Here is a tiny trained network, its code and every weight. The questions are about switching its units off for an input and a target symbol, where a switched-off unit gives its printed mean instead of its output.

import numpy as np


def w(rows, s, z=0):
    codes = np.array(rows[::2]) - 128.0
    scale = np.full(codes.shape[1], s)
    scale[-1] = z or s
    return codes * scale


def f(y):
    return np.maximum(y, 0)


def softmax(a):
    e = np.exp(a - a.max(-1, keepdims=True))
    return e / e.sum(-1, keepdims=True)


def log_softmax(a):
    a = a - a.max(-1, keepdims=True)
    return a - np.log(np.exp(a).sum(-1, keepdims=True))


def net(x, mask):
    ids = ['αβγδεηθξπσφψω'.index(c) for c in x.split()]
    T = len(ids)
    res = E[ids] + P[:T]
    u = 0
    for l in range(2):
        r = res
        for j in range(2):
            rows = slice(3 * j, 3 * j + 3)
            q, k, v = (r @ M[l][rows].T for M in (Q, K, V))
            z = softmax(np.where(np.tri(T) > 0, q @ k.T / 3**0.5, -1e9)) @ v
            o = O[l][rows]
            res = res + np.where(mask[u + j], z, o[:, -1]) @ o[:, :-1]
        u += 2
        y = f(res @ A[l][:, :-1].T + A[l][:, -1])
        res = res + np.where(mask[u : u + 8], y, B[l][:, -1]) @ B[l][:, :-1]
        u += 8
    return log_softmax(res[-1] @ U[:, :-1].T + U[:, -1])


Q, K, V, O, A, B = {}, {}, {}, {}, {}, {}
E = w([
[249,85,3],'α',
[41,151,12],'β',
[137,97,17],'γ',
[141,165,72],'δ',
[105,172,90],'ε',
[194,211,63],'η',
[248,229,56],'θ',
[132,161,68],'ξ',
[186,250,128],'π',
[193,214,60],'σ',
[115,212,136],'φ',
[185,193,51],'ψ',
[200,203,49],'ω',
],0.0048)
P = w([
[132,194,144],'0',
[98,244,93],'1',
[142,182,49],'2',
[177,83,179],'3',
[23,55,79],'4',
[94,209,47],'5',
[182,79,208],'6',
[243,67,58],'7',
[85,198,7],'8',
[168,72,226],'9',
],0.017)
Q[0] = w([
[194,128,167],'0.h0',
[186,188,57],'0.h0',
[64,55,51],'0.h0',
[148,94,196],'0.h1',
[190,2,143],'0.h1',
[66,155,184],'0.h1',
],0.0098)
K[0] = w([
[78,40,205],'0.h0',
[109,77,73],'0.h0',
[20,229,101],'0.h0',
[143,130,2],'0.h1',
[69,150,48],'0.h1',
[221,180,109],'0.h1',
],0.0099)
V[0] = w([
[141,4,43],'0.h0',
[84,126,93],'0.h0',
[244,102,82],'0.h0',
[30,186,153],'0.h1',
[124,95,102],'0.h1',
[51,177,132],'0.h1',
],0.012)
O[0] = w([
[37,102,125,11],'0.h0',
[75,200,103,229],'0.h0',
[146,58,1,228],'0.h0',
[102,195,172,208],'0.h1',
[108,129,142,129],'0.h1',
[137,153,175,250],'0.h1',
],0.0094,0.0023)
A[0] = w([
[55,127,144,255],'0.n0',
[116,187,73,155],'0.n1',
[115,5,168,123],'0.n2',
[178,75,127,166],'0.n3',
[153,103,114,96],'0.n4',
[121,87,195,153],'0.n5',
[96,179,80,146],'0.n6',
[87,128,121,80],'0.n7',
],0.018,0.0093)
B[0] = w([
[214,152,25,167],'0.n0',
[77,62,246,251],'0.n1',
[182,129,255,183],'0.n2',
[153,102,172,178],'0.n3',
[99,136,173,142],'0.n4',
[168,39,40,157],'0.n5',
[63,59,180,231],'0.n6',
[162,135,238,136],'0.n7',
],0.0085,0.017)
Q[1] = w([
[221,88,114],'1.h0',
[180,71,220],'1.h0',
[94,138,121],'1.h0',
[117,135,250],'1.h1',
[153,169,149],'1.h1',
[91,91,101],'1.h1',
],0.011)
K[1] = w([
[155,63,124],'1.h0',
[190,149,127],'1.h0',
[105,154,154],'1.h0',
[81,11,113],'1.h1',
[75,220,114],'1.h1',
[159,107,53],'1.h1',
],0.012)
V[1] = w([
[214,125,136],'1.h0',
[9,155,180],'1.h0',
[213,210,138],'1.h0',
[99,170,198],'1.h1',
[129,176,182],'1.h1',
[178,170,115],'1.h1',
],0.013)
O[1] = w([
[31,134,99,198],'1.h0',
[254,183,169,107],'1.h0',
[89,199,83,156],'1.h0',
[151,153,70,214],'1.h1',
[106,79,147,149],'1.h1',
[52,60,127,2],'1.h1',
],0.0094,0.026)
A[1] = w([
[174,172,199,147],'1.n0',
[131,254,52,107],'1.n1',
[176,150,136,6],'1.n2',
[162,156,129,13],'1.n3',
[132,141,221,67],'1.n4',
[205,88,198,94],'1.n5',
[84,162,190,204],'1.n6',
[89,40,114,101],'1.n7',
],0.013,0.012)
B[1] = w([
[166,115,111,251],'1.n0',
[109,189,166,188],'1.n1',
[2,124,110,151],'1.n2',
[59,144,104,139],'1.n3',
[149,127,78,188],'1.n4',
[94,125,117,220],'1.n5',
[119,64,130,228],'1.n6',
[192,151,173,176],'1.n7',
],0.013,0.017)
U = w([
[123,32,202,136],'α',
[125,190,2,180],'β',
[231,88,59,177],'γ',
[188,171,162,109],'δ',
[210,203,148,98],'ε',
[115,145,129,147],'η',
[58,91,81,97],'θ',
[208,171,171,124],'ξ',
[70,188,88,2],'π',
[122,146,128,137],'σ',
[157,208,163,66],'φ',
[133,139,138,151],'ψ',
[114,129,129,154],'ω',
],0.011,0.0088)

Each question gives the input, a string of symbols that net reads in full, and the target symbol t.
The units are the heads (3 rows each of Q, K, V and O) and the neurons (one row each of A and B). Each row of codes is followed by its name. A weight is (code - 128) times the scale printed after its matrix; where a second scale follows, it is the last column's (O, A, B and U).
mask holds one flag per unit, layer by layer, with each layer's heads first. A switched-off unit (its flag False) gives its mean, the last column of its rows in O or B, instead of its output. The means were averaged over made-up inputs and are rounded, as every weight is.
A unit's drop is (log p(t) with every unit on - log p(t) with that unit switched off) / (log p(t) with every unit on - log p(t) with every unit switched off).
The circuit of an input: a set's keep is (log p(t) with only the set's units on - log p(t) with every unit switched off) / (log p(t) with every unit on - log p(t) with every unit switched off). Starting from the 12 units with the biggest drops (on a tie, the unit counted first), units are removed one at a time, each time the one whose removal leaves the highest keep (on an exact tie, the one counted first), for as long as the keep stays at least 0.8.
circuit, biggest first: the units of the circuit, biggest drop first
k most important neurons: the k neurons with the biggest drops, biggest first
k most important neurons of layer l: the k neurons of layer l with the biggest drops, biggest first
heads that matter: for each layer, one digit per head in row order, 1 if its drop is at least 0.15 and else 0, layers parted by /
input γ φ γ π π, target φ: heads that matter : 10 / 00
input σ α γ γ γ, target α: 2 most important neurons : [1.n7 0.n0]
input φ β γ α ε ξ α γ γ, target φ: 3 most important neurons : [0.n6 0.n1 1.n1]
input γ γ α, target γ: heads that matter : 00 / 10
input γ β φ, target γ: circuit, biggest first : [1.h0 1.n0]
input θ γ γ γ γ ψ γ γ β, target θ: 3 most important neurons : [0.n1 0.n6 1.n6]
input φ β π α θ α γ α, target θ: most important neuron : [0.n6]
input ξ γ α γ η, target γ: circuit, biggest first : [1.h0 0.n0]
input π γ α γ θ γ γ α γ, target π: heads that matter : 10 / 11
input γ α π α φ γ, target γ: 3 most important neurons : [0.n5 0.n0 0.n3]
input γ γ γ α φ θ α γ, target φ: 4 most important neurons : [0.n6 0.n1 1.n1 0.n5]
input φ α π, target φ: circuit, biggest first : [0.h0 1.h0 1.n1 0.h1]
input π ω φ β γ γ π γ π, target π: circuit, biggest first : [0.h0 0.n6 1.h0 1.n1]
input γ φ θ π α ω, target γ: 4 most important neurons of layer 0 : [0.n5 0.n2 0.n3 0.n0]
input β γ ξ γ, target β: 4 most important neurons : [0.n6 0.n1 1.n6 0.n2]
input γ ψ β, target γ: 4 most important neurons : [0.n1 0.n6 1.n0 1.n4]
input γ σ δ ω γ γ φ α α, target γ: 4 most important neurons of layer 0 : [0.n5 0.n3 0.n0 0.n2]
input ε ε α π γ, target ε: circuit, biggest first : [0.h0 1.h0]
input θ π π β γ γ, target θ: circuit, biggest first : [0.n6 0.n1 1.h0]
input β γ π γ σ, target γ: heads that matter : 10 / 11
